Below are the code and all the weights of a small trained network. Each question names an input and a class and asks about switching units off, where a switched-off unit gives its printed mean instead of its output.

import numpy as np


def w(rows, s, z=0):
    codes = np.array(rows[::2]) - 128.0
    scale = np.full(codes.shape[1], s)
    scale[-1] = z or s
    return codes * scale


def norm(h):
    return h / np.sqrt((h * h).mean(-1, keepdims=True) + 1e-5)


def f(y):
    return y / 2 * (1 + np.tanh(0.7978845608 * (y + 0.044715 * y**3)))


def log_softmax(a):
    a = a - a.max(-1, keepdims=True)
    return a - np.log(np.exp(a).sum(-1, keepdims=True))


def net(x, mask):
    res = np.array(x, float).reshape(1, 6) / 4 @ E
    u = 0
    for l in range(2):
        y = f(norm(res) @ A[l][:, :-1].T + A[l][:, -1])
        res = res + np.where(mask[u : u + 11], y, B[l][:, -1]) @ B[l][:, :-1]
        u += 11
    return log_softmax(norm(res)[-1] @ U[:, :-1].T + U[:, -1])


A, B = {}, {}
E = w([
[165,204,138,61,96,40],'x0',
[99,71,74,11,10,163],'x1',
[125,127,128,127,128,130],'x2',
[131,129,130,130,130,126],'x3',
[178,135,58,43,239,158],'x4',
[163,21,78,159,137,15],'x5',
],0.0011)
A[0] = w([
[180,180,150,82,93,69,65],'0.n1',
[87,76,46,32,21,167,14],'0.n2',
[129,36,136,167,138,221,89],'0.n3',
[194,168,31,71,222,155,53],'0.n4',
[42,226,201,62,128,235,95],'0.n5',
[79,158,181,217,15,84,54],'0.n6',
[131,3,82,135,137,9,80],'0.n7',
[131,12,136,179,142,246,90],'0.n8',
[89,78,49,29,19,165,5],'0.n9',
[185,184,150,80,89,66,60],'0.n10',
[209,209,165,56,69,31,11],'0.n11',
],0.0029,0.0011)
B[0] = w([
[71,122,79,155,148,135,134],'0.n1',
[148,185,221,100,146,49,255],'0.n2',
[80,189,78,103,122,61,173],'0.n3',
[90,29,167,92,141,184,199],'0.n4',
[217,109,21,194,52,111,254],'0.n5',
[104,18,148,75,157,198,222],'0.n6',
[185,231,76,160,40,254,249],'0.n7',
[53,211,55,90,124,35,209],'0.n8',
[149,186,220,105,151,51,251],'0.n9',
[68,122,78,156,149,134,137],'0.n10',
[30,135,51,175,161,122,169],'0.n11',
],0.0032,0.001)
A[1] = w([
[156,94,116,135,140,73,146],'1.n1',
[129,110,130,124,137,107,134],'1.n2',
[2,156,65,131,148,78,2],'1.n3',
[139,111,126,129,138,94,130],'1.n4',
[136,123,142,177,178,137,76],'1.n5',
[147,137,164,186,188,122,39],'1.n6',
[156,165,109,81,168,133,168],'1.n7',
[101,71,188,140,89,136,170],'1.n8',
[97,138,157,152,86,105,166],'1.n9',
[128,116,132,168,169,143,95],'1.n10',
[149,105,127,75,169,141,167],'1.n11',
],0.0046,0.0009)
B[1] = w([
[84,181,162,114,89,230,151],'1.n1',
[104,140,152,112,122,160,122],'1.n2',
[16,169,85,117,192,76,221],'1.n3',
[101,147,149,114,110,177,129],'1.n4',
[117,154,153,34,62,76,180],'1.n5',
[122,159,157,13,41,67,171],'1.n6',
[90,86,155,211,122,130,251],'1.n7',
[135,97,131,104,253,159,206],'1.n8',
[135,104,107,124,215,155,254],'1.n9',
[116,148,151,50,77,84,174],'1.n10',
[71,84,184,205,134,128,189],'1.n11',
],0.003,0.00068)
U = w([
[167,175,231,40,80,57,253],'0',
[235,153,36,207,55,191,224],'1',
[3,170,41,141,185,82,3],'2',
[115,2,191,131,212,205,5],'3',
],0.0074,0.00063)

Each question gives the input, the list of numbers given to net, and the class t.
The units are the neurons (one row each of A and B). Each row of codes is followed by its name. A weight is (code - 128) times the scale printed after its matrix; where a second scale follows, it is the last column's (A, B and U).
mask holds one flag per neuron, layer by layer. A switched-off neuron (its flag False) gives its mean, the last column of its row in B, instead of its output. The means were averaged over made-up inputs and are rounded, as every weight is.
A unit's drop is (log p(t) with every unit on - log p(t) with that unit switched off) / (log p(t) with every unit on - log p(t) with every unit switched off).
The circuit of an input: a set's keep is (log p(t) with only the set's units on - log p(t) with every unit switched off) / (log p(t) with every unit on - log p(t) with every unit switched off). Starting from the 12 units with the biggest drops (on a tie, the unit counted first), units are removed one at a time, each time the one whose removal leaves the highest keep (on an exact tie, the one counted first), for as long as the keep stays at least 0.8.
circuit, biggest first: the units of the circuit, biggest drop first
unit that matters most: the unit with the biggest drop
k most important neurons: the k neurons with the biggest drops, biggest first
top k neurons in layer l: the k neurons of layer l with the biggest drops, biggest first
input [0,5,1,-6,7,3], class 3: circuit, biggest first -> (0.n4, 1.n11)
input [-8,5,-4,8,1,0], class 2: circuit, biggest first -> (0.n8)
input [6,-3,1,8,5,6], class 1: 2 most important neurons -> (0.n7, 0.n8)
input [-3,-8,-7,2,0,-6], class 0: circuit, biggest first -> (1.n6, 1.n5)
input [-5,7,7,8,2,-5], class 0: circuit, biggest first -> (0.n2, 0.n9)
input [7,-2,-6,-5,5,2], class 2: 2 most important neurons -> (0.n11, 0.n6)
input [7,-4,1,-2,6,2], class 2: 4 most important neurons -> (0.n11, 0.n6, 0.n10, 0.n1)
input [-7,-5,7,0,7,-4], class 2: 3 most important neurons -> (0.n8, 0.n3, 0.n6)
input [7,5,-6,-5,5,5], class 2: top 3 neurons in layer 0 -> (0.n11, 0.n5, 0.n10)
input [5,-2,-1,-7,-2,-7], class 1: 2 most important neurons -> (0.n5, 0.n8)
input [-8,-4,5,-3,-7,-2], class 2: circuit, biggest first -> (0.n8, 1.n3)
input [-7,-8,-3,0,-4,8], class 0: top 2 neurons in layer 0 -> (0.n5, 0.n11)
input [-5,-7,-7,7,6,-1], class 0: 2 most important neurons -> (1.n6, 0.n6)
input [-6,2,7,5,5,-4], class 2: 3 most important neurons -> (0.n8, 0.n7, 0.n3)
input [-4,7,7,-2,-4,5], class 0: 3 most important neurons -> (0.n2, 0.n9, 0.n5)
input [5,-2,-3,4,7,-1], class 3: top 2 neurons in layer 0 -> (0.n4, 0.n8)
input [6,0,-4,-3,-1,-8], class 1: unit that matters most -> 0.n5
input [4,2,-7,-6,0,4], class 1: 2 most important neurons -> (0.n7, 0.n8)
input [0,5,6,1,-6,4], class 3: top 3 neurons in layer 0 -> (0.n6, 0.n5, 0.n8)
input [-7,-2,-5,-1,5,7], class 1: circuit, biggest first -> (0.n7)
input [1,0,2,1,1,-1], class 1: 4 most important neurons -> (0.n5, 0.n8, 0.n6, 0.n3)
input [1,-7,-6,8,6,1], class 0: top 3 neurons in layer 1 -> (1.n6, 1.n5, 1.n10)
